Below are the code and all the weights of a small trained network. Each question names an input and a class and asks about switching units off, where a switched-off unit gives its printed mean instead of its output.

import numpy as np


def w(rows, s, z=0):
    codes = np.array(rows[::2]) - 128.0
    scale = np.full(codes.shape[1], s)
    scale[-1] = z or s
    return codes * scale


def f(y):
    return y / 2 * (1 + np.tanh(0.7978845608 * (y + 0.044715 * y**3)))


def log_softmax(a):
    a = a - a.max(-1, keepdims=True)
    return a - np.log(np.exp(a).sum(-1, keepdims=True))


def net(x, mask):
    res = np.array(x, float).reshape(1, 4) / 4 @ E
    y = f(res @ A[0][:, :-1].T + A[0][:, -1])
    res = res + np.where(mask, y, B[0][:, -1]) @ B[0][:, :-1]
    return log_softmax(res[-1] @ U[:, :-1].T + U[:, -1])


A, B = {}, {}
E = w([
[132,71,181,86,134,169,104],'x0',
[26,95,82,65,3,111,32],'x1',
[43,220,169,126,131,196,196],'x2',
[123,160,63,81,126,125,191],'x3',
],0.0059)
A[0] = w([
[135,132,110,120,141,117,113,86],'neuron 0',
[94,79,109,104,83,113,1,216],'neuron 1',
[138,126,134,145,146,130,158,89],'neuron 2',
[80,163,116,118,107,145,169,109],'neuron 3',
[45,184,97,99,104,137,196,231],'neuron 4',
[172,78,184,127,155,147,113,255],'neuron 5',
[78,118,98,89,93,133,88,114],'neuron 6',
[138,143,121,123,128,129,115,92],'neuron 7',
[187,112,34,113,114,88,109,96],'neuron 8',
[122,129,136,124,115,121,137,48],'neuron 9',
[115,125,122,127,108,120,103,108],'neuron 10',
[211,67,111,119,145,119,118,119],'neuron 11',
[132,165,117,178,129,96,108,236],'neuron 12',
[93,98,146,118,104,124,62,228],'neuron 13',
[156,182,143,164,171,130,239,143],'neuron 14',
],0.014,0.0027)
B[0] = w([
[94,117,119,149,118,145,142,126],'neuron 0',
[216,131,144,187,124,139,75,253],'neuron 1',
[90,147,139,144,127,158,119,143],'neuron 2',
[82,156,138,110,141,130,163,159],'neuron 3',
[208,216,129,44,162,104,179,202],'neuron 4',
[215,207,143,92,146,125,143,187],'neuron 5',
[120,136,167,171,135,155,107,187],'neuron 6',
[103,115,144,137,116,133,131,124],'neuron 7',
[174,49,64,92,119,86,152,171],'neuron 8',
[78,116,133,147,147,162,134,121],'neuron 9',
[97,115,147,154,119,164,123,142],'neuron 10',
[119,155,111,79,124,126,178,175],'neuron 11',
[250,112,106,100,123,109,103,157],'neuron 12',
[227,179,122,139,141,115,107,199],'neuron 13',
[197,201,153,148,128,138,91,237],'neuron 14',
],0.021,0.011)
U = w([
[117,141,120,30,158,101,252,211],'0',
[64,81,151,131,105,111,134,17],'1',
[183,162,179,183,138,150,40,223],'2',
[54,87,112,135,133,151,110,5],'3',
[61,91,128,170,102,137,138,6],'4',
[131,2,72,131,67,86,116,96],'5',
],0.0075,0.0013)

Each question gives the input, the list of numbers given to net, and the class t.
The units are the neurons (one row each of A and B). Each row of codes is followed by its name. A weight is (code - 128) times the scale printed after its matrix; where a second scale follows, it is the last column's (A, B and U).
mask holds one flag per neuron, in row order. A switched-off neuron (its flag False) gives its mean, the last column of its row in B, instead of its output. The means were averaged over made-up inputs and are rounded, as every weight is.
A unit's drop is (log p(t) with every unit on - log p(t) with that unit switched off) / (log p(t) with every unit on - log p(t) with every unit switched off).
The circuit of an input: a set's keep is (log p(t) with only the set's units on - log p(t) with every unit switched off) / (log p(t) with every unit on - log p(t) with every unit switched off). Starting from the 12 units with the biggest drops (on a tie, the unit counted first), units are removed one at a time, each time the one whose removal leaves the highest keep (on an exact tie, the one counted first), for as long as the keep stays at least 0.8.
units of the circuit, in order: the units of the circuit, biggest drop first
k most important neurons: the k neurons with the biggest drops, biggest first
drop of u: that unit's drop, to one decimal
input [1,2,-8,3], class 5: units of the circuit, in order	[neuron 8]
input [2,-3,-1,-5], class 0: 2 most important neurons	[neuron 1; neuron 14]
input [-3,-2,-5,0], class 0: 2 most important neurons	[neuron 1; neuron 11]
input [7,-5,-4,-8], class 0: 2 most important neurons	[neuron 11; neuron 1]
input [-1,2,-7,1], class 5: 2 most important neurons	[neuron 8; neuron 14]
input [-4,2,-3,0], class 5: units of the circuit, in order	[neuron 14; neuron 8; neuron 5]
input [-6,-1,-4,7], class 5: 2 most important neurons	[neuron 8; neuron 5]
input [-1,-2,6,7], class 0: 2 most important neurons	[neuron 4; neuron 1]
input [5,0,-8,8], class 5: 2 most important neurons	[neuron 4; neuron 8]
input [-1,1,-4,8], class 5: drop of neuron 8	0.2
input [-7,1,-7,2], class 5: drop of neuron 6	0.0
input [8,0,3,1], class 0: drop of neuron 6	0.1
